Below is a small trained network, with its code and all its weights. Each question gives an input and a target symbol and asks what happens when units are switched off, that is, made to give their printed mean instead of their output.

import numpy as np


def w(rows, s, z=0):
    codes = np.array(rows[::2]) - 128.0
    scale = np.full(codes.shape[1], s)
    scale[-1] = z or s
    return codes * scale


def f(y):
    return y / 2 * (1 + np.tanh(0.7978845608 * (y + 0.044715 * y**3)))


def softmax(a):
    e = np.exp(a - a.max(-1, keepdims=True))
    return e / e.sum(-1, keepdims=True)


def log_softmax(a):
    a = a - a.max(-1, keepdims=True)
    return a - np.log(np.exp(a).sum(-1, keepdims=True))


def net(x, mask):
    ids = ['ΘΞβεζλμφ'.index(c) for c in x.split()]
    T = len(ids)
    res = E[ids] + P[:T]
    r = res
    for j in range(3):
        rows = slice(2 * j, 2 * j + 2)
        q, k, v = (r @ M[0][rows].T for M in (Q, K, V))
        z = softmax(np.where(np.tri(T) > 0, q @ k.T / 2**0.5, -1e9)) @ v
        o = O[0][rows]
        res = res + np.where(mask[j], z, o[:, -1]) @ o[:, :-1]
    y = f(res @ A[0][:, :-1].T + A[0][:, -1])
    res = res + np.where(mask[3:11], y, B[0][:, -1]) @ B[0][:, :-1]
    return log_softmax(res[-1] @ U[:, :-1].T + U[:, -1])


Q, K, V, O, A, B = {}, {}, {}, {}, {}, {}
E = w([
[93,135,151],'Θ',
[137,135,184],'Ξ',
[106,135,165],'β',
[109,134,174],'ε',
[235,3,81],'ζ',
[96,189,86],'λ',
[110,134,169],'μ',
[227,202,214],'φ',
],0.018)
P = w([
[59,82,254],'0',
[113,75,200],'1',
[125,132,157],'2',
[141,133,161],'3',
[157,129,168],'4',
[168,130,171],'5',
[175,132,173],'6',
],0.0091)
Q[0] = w([
[58,188,30],'h0',
[215,156,171],'h0',
[2,73,225],'h1',
[193,39,67],'h1',
[126,111,186],'h2',
[201,206,73],'h2',
],0.0097)
K[0] = w([
[45,183,136],'h0',
[99,96,30],'h0',
[28,134,102],'h1',
[185,193,131],'h1',
[116,167,85],'h2',
[195,2,31],'h2',
],0.0098)
V[0] = w([
[63,38,2],'h0',
[88,252,117],'h0',
[125,194,97],'h1',
[225,86,190],'h1',
[64,194,236],'h2',
[150,44,178],'h2',
],0.0093)
O[0] = w([
[194,178,111,2],'h0',
[176,25,248,81],'h0',
[144,151,125,104],'h1',
[182,84,61,250],'h1',
[163,2,170,217],'h2',
[59,180,165,186],'h2',
],0.0071,0.0097)
A[0] = w([
[112,94,68,89],'n0',
[193,53,111,62],'n1',
[110,205,196,134],'n2',
[168,138,178,200],'n3',
[184,12,89,48],'n4',
[169,3,187,197],'n5',
[108,64,20,199],'n6',
[162,172,232,1],'n7',
],0.011,0.008)
B[0] = w([
[114,165,145,131],'n0',
[92,168,121,158],'n1',
[64,64,119,146],'n2',
[156,138,62,170],'n3',
[71,151,85,166],'n4',
[175,129,146,253],'n5',
[113,166,200,147],'n6',
[4,110,165,145],'n7',
],0.014,0.028)
U = w([
[68,136,223,227],'Θ',
[245,222,66,195],'Ξ',
[86,160,145,61],'β',
[96,169,140,56],'ε',
[84,218,202,1],'ζ',
[25,107,136,120],'λ',
[88,166,144,66],'μ',
[114,160,48,128],'φ',
],0.011,0.0076)

Each question gives the input, a string of symbols that net reads in full, and the target symbol t.
The units are the heads (2 rows each of Q, K, V and O) and the neurons (one row each of A and B). Each row of codes is followed by its name. A weight is (code - 128) times the scale printed after its matrix; where a second scale follows, it is the last column's (O, A, B and U).
mask holds one flag per unit, heads first, then neurons. A switched-off unit (its flag False) gives its mean, the last column of its rows in O or B, instead of its output. The means were averaged over made-up inputs and are rounded, as every weight is.
A unit's drop is (log p(t) with every unit on - log p(t) with that unit switched off) / (log p(t) with every unit on - log p(t) with every unit switched off).
The circuit of an input: a set's keep is (log p(t) with only the set's units on - log p(t) with every unit switched off) / (log p(t) with every unit on - log p(t) with every unit switched off). Starting from all 11 units, units are removed one at a time, each time the one whose removal leaves the highest keep (on an exact tie, the one counted first), for as long as the keep stays at least 0.8.
circuit, biggest first: the units of the circuit, biggest drop first
unit that matters most: the unit with the biggest drop
k most important neurons: the k neurons with the biggest drops, biggest first
heads that matter: for each layer, one digit per head in row order, 1 if its drop is at least 0.15 and else 0, layers parted by /
drop when u is switched off: that unit's drop, to one decimal
input φ φ λ, target Θ: unit that matters most => n3
input ζ ζ λ β Ξ φ β, target Ξ: 2 most important neurons => [n7 n4]
input φ ζ Ξ, target Ξ: 3 most important neurons => [n7 n2 n4]
input λ μ φ ζ φ Ξ λ, target λ: 3 most important neurons => [n2 n5 n3]
input λ φ Θ μ λ λ, target Ξ: heads that matter => 101
input φ Ξ ζ ζ λ, target λ: 2 most important neurons => [n5 n2]
input φ ζ φ λ φ φ φ, target φ: circuit, biggest first => [h2 n2 h0]
input φ β Ξ ε λ ε, target Ξ: 4 most important neurons => [n7 n2 n6 n5]
input ε β φ Ξ μ, target Ξ: heads that matter => 001
input λ β β φ, target Θ: heads that matter => 110
input φ β Θ λ λ λ, target Ξ: drop when n7 is switched off => 1.1
input λ λ φ, target Θ: drop when n7 is switched off => 5.1
input ζ ε λ φ, target φ: drop when h2 is switched off => 1.0
